Here is a tiny trained network, its code and every weight. The questions are about switching its units off for an input and a target symbol, where a switched-off unit gives its printed mean instead of its output.

import numpy as np


def w(rows, s, z=0):
    codes = np.array(rows[::2]) - 128.0
    scale = np.full(codes.shape[1], s)
    scale[-1] = z or s
    return codes * scale


def softmax(a):
    e = np.exp(a - a.max(-1, keepdims=True))
    return e / e.sum(-1, keepdims=True)


def log_softmax(a):
    a = a - a.max(-1, keepdims=True)
    return a - np.log(np.exp(a).sum(-1, keepdims=True))


def net(x, mask):
    ids = ['ΦΩεζηλξ'.index(c) for c in x.split()]
    T = len(ids)
    res = E[ids] + P[:T]
    u = 0
    for l in range(3):
        r = res
        for j in range(2):
            rows = slice(4 * j, 4 * j + 4)
            q, k, v = (r @ M[l][rows].T for M in (Q, K, V))
            z = softmax(np.where(np.tri(T) > 0, q @ k.T / 4**0.5, -1e9)) @ v
            o = O[l][rows]
            res = res + np.where(mask[u + j], z, o[:, -1]) @ o[:, :-1]
        u += 2
    return log_softmax(res[-1] @ U[:, :-1].T + U[:, -1])


Q, K, V, O = {}, {}, {}, {}
E = w([
[146,191,232,141,94,76,207,235,177,71,61],'Φ',
[23,150,190,115,200,199,150,100,144,46,113],'Ω',
[111,209,211,71,92,144,147,100,139,127,152],'ε',
[31,14,119,135,7,205,110,160,106,122,57],'ζ',
[121,125,139,181,172,143,168,185,147,174,194],'η',
[158,98,132,83,118,118,142,135,207,48,149],'λ',
[101,193,124,174,140,152,215,72,175,68,82],'ξ',
],0.013)
P = w([
[177,112,166,140,129,245,89,116,117,113,183],'0',
[74,80,169,121,150,70,139,116,196,203,133],'1',
[176,124,187,144,126,203,123,91,90,123,133],'2',
[69,133,104,127,137,96,117,123,193,163,152],'3',
[153,114,171,147,139,152,158,159,56,96,128],'4',
[91,185,95,55,123,150,100,93,167,157,114],'5',
[106,123,92,193,125,94,133,176,107,68,188],'6',
[135,179,145,20,142,192,136,125,62,132,67],'7',
[64,172,43,151,95,85,85,140,170,82,190],'8',
[126,156,149,96,135,167,149,168,64,104,112],'9',
],0.012)
Q[0] = w([
[73,194,57,127,126,118,162,155,139,180,50],'L0H1',
[136,61,188,133,225,134,9,156,66,179,75],'L0H1',
[100,109,118,116,199,155,36,126,201,91,140],'L0H1',
[181,159,151,181,73,173,44,123,70,76,186],'L0H1',
[93,109,192,136,128,136,41,95,164,128,114],'L0H2',
[146,130,133,123,179,138,76,92,130,189,155],'L0H2',
[138,70,156,147,154,47,122,1,81,124,131],'L0H2',
[129,121,148,133,139,148,185,125,163,104,151],'L0H2',
],0.0067)
K[0] = w([
[118,108,100,113,158,2,82,130,78,107,132],'L0H1',
[84,76,185,175,29,135,168,125,197,120,156],'L0H1',
[128,90,136,147,91,148,137,161,92,179,73],'L0H1',
[110,148,163,123,126,189,109,138,254,228,93],'L0H1',
[146,114,91,151,127,151,172,73,149,133,98],'L0H2',
[148,124,132,135,190,125,195,135,130,102,154],'L0H2',
[157,163,140,127,171,74,176,66,146,105,104],'L0H2',
[130,153,126,91,65,120,128,147,141,136,147],'L0H2',
],0.0075)
V[0] = w([
[161,72,247,169,135,171,107,143,184,115,203],'L0H1',
[185,218,38,100,154,124,196,128,104,96,84],'L0H1',
[137,71,142,154,115,79,8,103,85,125,118],'L0H1',
[136,158,124,199,112,162,84,124,176,89,118],'L0H1',
[42,23,147,196,3,125,91,142,37,129,46],'L0H2',
[141,69,79,90,84,127,185,126,129,173,164],'L0H2',
[138,46,90,75,132,70,48,160,26,191,72],'L0H2',
[119,39,175,50,155,133,116,167,110,79,173],'L0H2',
],0.0064)
O[0] = w([
[145,21,178,192,187,31,119,31,182,142,71,220],'L0H1',
[94,102,72,69,88,128,210,143,136,160,180,113],'L0H1',
[218,189,25,130,112,96,17,83,100,125,121,32],'L0H1',
[170,81,224,131,21,110,157,75,115,95,161,179],'L0H1',
[166,140,15,132,196,70,121,76,38,94,112,192],'L0H2',
[140,187,133,111,178,161,52,112,113,141,47,117],'L0H2',
[142,191,1,98,94,150,151,201,104,125,186,2],'L0H2',
[143,151,154,212,107,94,138,103,125,163,106,161],'L0H2',
],0.0065,0.0071)
Q[1] = w([
[117,134,125,96,158,124,92,187,147,157,137],'L1H1',
[120,83,112,124,83,177,121,130,110,84,141],'L1H1',
[66,106,129,100,127,100,173,129,126,154,112],'L1H1',
[106,71,105,98,150,124,133,151,130,163,86],'L1H1',
[36,124,143,132,77,105,105,148,236,195,112],'L1H2',
[74,17,249,151,103,123,192,159,206,117,64],'L1H2',
[160,90,186,109,104,223,143,88,154,199,99],'L1H2',
[132,106,170,205,39,222,130,137,143,61,207],'L1H2',
],0.011)
K[1] = w([
[166,132,175,154,155,133,133,108,114,123,109],'L1H1',
[158,157,106,88,153,135,151,96,136,155,128],'L1H1',
[143,135,149,122,116,158,124,154,89,102,193],'L1H1',
[124,136,121,155,175,108,139,137,127,87,165],'L1H1',
[146,47,115,111,95,161,132,140,10,157,43],'L1H2',
[73,111,36,152,9,150,87,158,39,128,66],'L1H2',
[47,70,139,157,62,67,71,91,97,124,162],'L1H2',
[48,72,92,75,112,138,54,83,204,210,104],'L1H2',
],0.011)
V[1] = w([
[141,67,92,76,116,213,65,171,127,73,137],'L1H1',
[61,154,112,62,183,66,127,196,168,111,164],'L1H1',
[139,68,188,87,137,117,94,177,81,108,180],'L1H1',
[118,115,104,166,53,129,106,82,163,194,93],'L1H1',
[119,49,90,78,114,123,97,122,129,82,103],'L1H2',
[109,161,124,121,2,74,138,64,116,125,99],'L1H2',
[129,183,108,141,202,146,205,83,202,13,68],'L1H2',
[232,78,52,118,132,151,210,131,215,136,103],'L1H2',
],0.0072)
O[1] = w([
[117,140,172,151,135,67,113,111,158,157,103,18],'L1H1',
[149,157,157,122,133,56,47,79,51,138,196,8],'L1H1',
[157,101,69,152,143,90,71,116,116,183,40,159],'L1H1',
[78,96,122,133,176,178,114,203,147,163,55,170],'L1H1',
[114,137,157,198,125,127,73,90,87,97,97,154],'L1H2',
[135,117,93,129,166,134,93,169,96,148,75,165],'L1H2',
[128,100,197,80,130,65,100,94,95,209,173,255],'L1H2',
[31,220,255,146,187,201,97,191,107,160,154,95],'L1H2',
],0.0091,0.009)
Q[2] = w([
[2,120,105,156,95,19,85,155,178,118,187],'L2H1',
[112,163,158,164,141,55,152,142,145,95,96],'L2H1',
[47,111,96,49,135,92,149,112,171,172,87],'L2H1',
[121,51,158,133,173,92,203,147,77,97,162],'L2H1',
[150,74,186,126,122,144,165,162,85,137,210],'L2H2',
[124,154,168,119,119,77,82,148,191,177,163],'L2H2',
[111,97,107,70,234,141,141,140,131,83,160],'L2H2',
[62,67,116,39,100,87,175,138,119,176,133],'L2H2',
],0.0095)
K[2] = w([
[227,152,135,62,133,219,123,88,93,145,65],'L2H1',
[160,148,144,83,123,160,150,76,123,187,211],'L2H1',
[165,129,163,108,132,112,148,145,1,36,170],'L2H1',
[85,233,56,92,66,122,84,129,175,126,153],'L2H1',
[146,178,100,124,104,90,111,129,203,177,176],'L2H2',
[243,119,178,96,134,134,127,154,142,186,118],'L2H2',
[77,214,168,92,213,95,169,51,72,139,167],'L2H2',
[217,186,102,135,102,102,176,148,100,137,203],'L2H2',
],0.0085)
V[2] = w([
[42,95,50,101,134,169,100,47,70,187,186],'L2H1',
[121,97,150,8,202,135,57,147,143,19,152],'L2H1',
[60,15,93,243,169,78,128,197,104,100,139],'L2H1',
[162,131,142,142,13,115,114,254,67,162,75],'L2H1',
[59,140,107,113,104,146,170,151,66,150,59],'L2H2',
[205,134,161,42,108,133,107,161,171,70,202],'L2H2',
[110,94,192,84,95,115,155,127,173,18,86],'L2H2',
[143,168,157,128,105,121,217,149,148,178,159],'L2H2',
],0.0073)
O[2] = w([
[160,194,37,93,119,205,115,86,214,190,138,71],'L2H1',
[148,183,146,203,21,105,64,97,107,160,82,112],'L2H1',
[208,228,149,154,174,125,125,170,222,54,130,213],'L2H1',
[133,93,91,117,254,61,164,202,84,80,145,71],'L2H1',
[218,124,143,84,95,142,131,128,76,131,124,173],'L2H2',
[104,124,77,118,123,58,112,209,81,92,78,34],'L2H2',
[141,163,79,155,92,109,73,146,51,228,159,249],'L2H2',
[135,158,82,115,132,101,136,101,123,77,106,110],'L2H2',
],0.009,0.016)
U = w([
[161,133,144,149,162,66,151,99,91,131,161,116],'Φ',
[57,213,151,188,158,155,9,149,116,130,67,195],'Ω',
[98,129,229,3,78,190,127,196,154,199,199,44],'ε',
[164,75,63,130,134,191,120,137,115,147,11,197],'ζ',
[167,170,99,164,195,130,106,145,150,222,199,110],'η',
[213,119,145,140,98,44,83,30,171,122,155,1],'λ',
[64,153,133,136,57,172,190,162,195,22,136,249],'ξ',
],0.0077,0.0088)

Each question gives the input, a string of symbols that net reads in full, and the target symbol t.
The units are the heads (4 rows each of Q, K, V and O). Each row of codes is followed by its name. A weight is (code - 128) times the scale printed after its matrix; where a second scale follows, it is the last column's (O and U).
mask holds one flag per head, layer by layer. A switched-off head (its flag False) gives its mean, the last column of its rows in O, instead of its output. The means were averaged over made-up inputs and are rounded, as every weight is.
A unit's drop is (log p(t) with every unit on - log p(t) with that unit switched off) / (log p(t) with every unit on - log p(t) with every unit switched off).
The circuit of an input: a set's keep is (log p(t) with only the set's units on - log p(t) with every unit switched off) / (log p(t) with every unit on - log p(t) with every unit switched off). Starting from all 6 units, units are removed one at a time, each time the one whose removal leaves the highest keep (on an exact tie, the one counted first), for as long as the keep stays at least 0.8.
circuit, biggest first: the units of the circuit, biggest drop first
most important unit: the unit with the biggest drop
heads that matter: for each layer, one digit per head in row order, 1 if its drop is at least 0.15 and else 0, layers parted by /
input ε ζ Ω ε Φ, target Φ: circuit, biggest first	(L0H2 L1H2 L2H2)
input Ω ξ Φ ζ ζ ε Φ, target ζ: circuit, biggest first	(L2H1)
input λ ξ Φ η η, target ξ: heads that matter	00 / 01 / 01
input ξ ξ λ ξ ε Ω ξ ξ Ω η, target λ: circuit, biggest first	(L1H2 L2H1)
input Φ Φ ζ ζ, target η: circuit, biggest first	(L0H2 L2H1)
input Ω ε λ Ω ζ λ Ω ζ ε, target η: circuit, biggest first	(L0H2 L2H1)
input ξ η η ζ λ η η ζ, target ξ: circuit, biggest first	(L1H2 L2H1)
input ζ ξ ξ ξ ξ ξ ξ ξ λ λ, target λ: circuit, biggest first	(L1H1 L2H1)
input ε ξ η ξ, target ξ: circuit, biggest first	(L2H2 L1H2)
input η ζ ξ λ ξ η ζ ζ λ Ω, target Ω: heads that matter	00 / 10 / 10
input Ω λ η η Φ ε λ ζ ζ, target η: circuit, biggest first	(L2H1 L0H2 L0H1 L1H2)
input ξ Ω η ε ζ ξ η ζ λ, target η: circuit, biggest first	(L2H1 L0H2)
input ζ λ ξ ξ ζ η ξ ξ η, target ε: circuit, biggest first	(L0H2 L1H1 L2H1 L1H2)
input ε ε Φ ξ λ ξ, target Ω: heads that matter	00 / 00 / 11
input ζ ζ λ ξ ξ Ω ξ, target λ: circuit, biggest first	(L0H2 L2H1 L1H2 L2H2)
input ζ ξ ζ, target ε: circuit, biggest first	(L1H2 L0H2 L2H2)
input ζ η λ λ Φ ξ Φ ζ Φ, target η: heads that matter	00 / 00 / 10
input ε ξ ζ ζ Ω λ λ, target Ω: circuit, biggest first	(L0H2 L1H2 L2H2)
input λ ζ ξ η η Ω ζ, target λ: most important unit	L0H2
input ξ ζ ε Ω ε ξ ε λ λ ε, target λ: heads that matter	00 / 11 / 11
input Ω ξ ζ η ζ, target ξ: most important unit	L2H1
input η Ω ξ ξ ζ ζ ζ ζ Φ, target η: heads that matter	01 / 00 / 10
input ξ Ω ξ λ Φ ε, target Φ: heads that matter	00 / 00 / 10
input ξ ξ Ω Φ, target λ: heads that matter	00 / 01 / 00
input Φ ξ λ, target ε: heads that matter	00 / 11 / 10
input λ Ω ζ ζ Ω, target η: heads that matter	01 / 00 / 10
input ξ Ω λ λ Ω ξ, target λ: most important unit	L1H2
